Here is a tiny trained network, its code and every weight. The questions are about switching its units off for an input and a class, where a switched-off unit gives its printed mean instead of its output.

import numpy as np


def w(rows, s, z=0):
    codes = np.array(rows[::2]) - 128.0
    scale = np.full(codes.shape[1], s)
    scale[-1] = z or s
    return codes * scale


def f(y):
    return y / 2 * (1 + np.tanh(0.7978845608 * (y + 0.044715 * y**3)))


def log_softmax(a):
    a = a - a.max(-1, keepdims=True)
    return a - np.log(np.exp(a).sum(-1, keepdims=True))


def net(x, mask):
    res = np.array(x, float).reshape(1, 7) / 4 @ E
    y = f(res @ A[0][:, :-1].T + A[0][:, -1])
    res = res + np.where(mask, y, B[0][:, -1]) @ B[0][:, :-1]
    return log_softmax(res[-1] @ U[:, :-1].T + U[:, -1])


A, B = {}, {}
E = w([
[70,182,104,96,93,38],'x0',
[211,231,82,145,115,140],'x1',
[138,157,142,123,1,176],'x2',
[67,167,112,174,149,227],'x3',
[105,65,119,205,99,88],'x4',
[76,94,47,105,129,124],'x5',
[170,85,81,81,144,173],'x6',
],0.01)
A[0] = w([
[118,186,121,162,59,41,183],'neuron 0',
[115,91,158,111,95,227,192],'neuron 1',
[55,104,77,94,176,112,211],'neuron 2',
[142,63,133,130,169,86,251],'neuron 3',
[127,190,146,153,74,123,242],'neuron 4',
[172,150,205,193,141,223,204],'neuron 5',
[183,117,67,135,163,130,208],'neuron 6',
[179,93,155,81,131,106,174],'neuron 7',
[126,76,50,99,136,126,179],'neuron 8',
[141,91,60,173,157,144,172],'neuron 9',
[221,97,117,120,137,111,145],'neuron 10',
[71,90,141,122,201,119,180],'neuron 11',
[153,154,105,72,79,165,254],'neuron 12',
[163,183,72,81,109,86,203],'neuron 13',
[172,108,246,84,162,67,224],'neuron 14',
[150,123,138,197,173,165,175],'neuron 15',
[134,141,144,230,166,125,225],'neuron 16',
[175,169,140,78,105,138,201],'neuron 17',
[11,146,177,123,133,130,240],'neuron 18',
[117,88,12,141,157,115,158],'neuron 19',
],0.011,0.0035)
B[0] = w([
[42,224,140,145,24,125,255],'neuron 0',
[95,81,136,200,98,201,208],'neuron 1',
[61,89,89,108,246,58,212],'neuron 2',
[167,93,156,156,110,1,230],'neuron 3',
[107,140,132,115,70,201,236],'neuron 4',
[189,105,194,125,154,229,243],'neuron 5',
[181,197,115,150,181,126,193],'neuron 6',
[189,128,92,140,92,74,198],'neuron 7',
[101,149,97,187,162,94,200],'neuron 8',
[155,142,153,200,149,100,186],'neuron 9',
[218,149,120,102,123,125,203],'neuron 10',
[92,127,138,86,193,56,209],'neuron 11',
[166,116,18,154,157,253,235],'neuron 12',
[132,181,47,110,78,140,237],'neuron 13',
[198,68,143,73,50,93,251],'neuron 14',
[163,144,196,131,206,135,189],'neuron 15',
[116,153,214,84,135,113,206],'neuron 16',
[218,148,41,88,114,183,221],'neuron 17',
[37,55,134,96,123,147,215],'neuron 18',
[113,174,124,182,206,71,209],'neuron 19',
],0.0076,0.0096)
U = w([
[57,75,132,51,162,106,83],'0',
[155,145,250,119,168,188,148],'1',
[63,186,138,133,63,131,254],'2',
[172,104,176,82,70,85,64],'3',
[162,188,38,82,123,183,114],'4',
[98,80,124,158,95,215,155],'5',
[131,167,126,184,184,91,68],'6',
],0.011,0.0018)

Each question gives the input, the list of numbers given to net, and the class t.
The units are the neurons (one row each of A and B). Each row of codes is followed by its name. A weight is (code - 128) times the scale printed after its matrix; where a second scale follows, it is the last column's (A, B and U).
mask holds one flag per neuron, in row order. A switched-off neuron (its flag False) gives its mean, the last column of its row in B, instead of its output. The means were averaged over made-up inputs and are rounded, as every weight is.
A unit's drop is (log p(t) with every unit on - log p(t) with that unit switched off) / (log p(t) with every unit on - log p(t) with every unit switched off).
The circuit of an input: a set's keep is (log p(t) with only the set's units on - log p(t) with every unit switched off) / (log p(t) with every unit on - log p(t) with every unit switched off). Starting from the 12 units with the biggest drops (on a tie, the unit counted first), units are removed one at a time, each time the one whose removal leaves the highest keep (on an exact tie, the one counted first), for as long as the keep stays at least 0.8.
units of the circuit, in order: the units of the circuit, biggest drop first
unit that matters most: the unit with the biggest drop
top k neurons: the k neurons with the biggest drops, biggest first
drop of u: that unit's drop, to one decimal
input [-8,-6,-2,-4,1,-4,-6], class 3: top 2 neurons : neuron 14; neuron 3
input [7,-2,-1,4,1,-4,1], class 0: top 2 neurons : neuron 18; neuron 13
input [-7,1,6,0,-7,5,-4], class 5: units of the circuit, in order : neuron 1
input [-7,8,-1,2,3,8,8], class 6: units of the circuit, in order : neuron 19; neuron 9
input [-6,-3,1,-3,8,-1,-5], class 3: top 3 neurons : neuron 3; neuron 14; neuron 12
input [-6,8,2,6,-5,1,-5], class 1: top 2 neurons : neuron 5; neuron 15
input [5,4,-2,4,2,-7,1], class 2: units of the circuit, in order : neuron 0; neuron 12
input [-3,-7,-1,2,4,-2,1], class 0: top 2 neurons : neuron 11; neuron 18
input [-6,-6,-5,3,6,6,-6], class 0: top 3 neurons : neuron 18; neuron 11; neuron 2
input [-4,-8,-4,-4,0,-1,1], class 3: top 4 neurons : neuron 14; neuron 3; neuron 7; neuron 12
input [-1,-3,-2,-2,-6,0,0], class 0: units of the circuit, in order : neuron 5; neuron 0; neuron 13
input [-2,-2,-4,6,-5,1,2], class 1: top 3 neurons : neuron 5; neuron 15; neuron 13
input [-8,7,-4,-3,7,4,-8], class 1: units of the circuit, in order : neuron 16; neuron 15
input [-1,-3,-8,-7,3,7,-2], class 6: units of the circuit, in order : neuron 19
input [-3,-1,4,8,2,-8,7], class 1: top 2 neurons : neuron 5; neuron 15
input [5,0,-2,1,-3,7,-8], class 0: top 2 neurons : neuron 2; neuron 18
input [0,-7,7,2,-6,7,-8], class 5: top 2 neurons : neuron 1; neuron 3
input [1,-6,2,-2,-6,-5,-7], class 3: drop of neuron 14 : 1.1
input [-1,8,3,4,6,-8,-6], class 1: drop of neuron 5 : 0.5
input [0,-7,2,1,-5,5,6], class 0: unit that matters most : neuron 2
input [0,1,7,6,5,-1,-7], class 5: drop of neuron 13 : 0.2
input [-3,6,-5,8,-3,6,8], class 6: drop of neuron 18 : 0.0
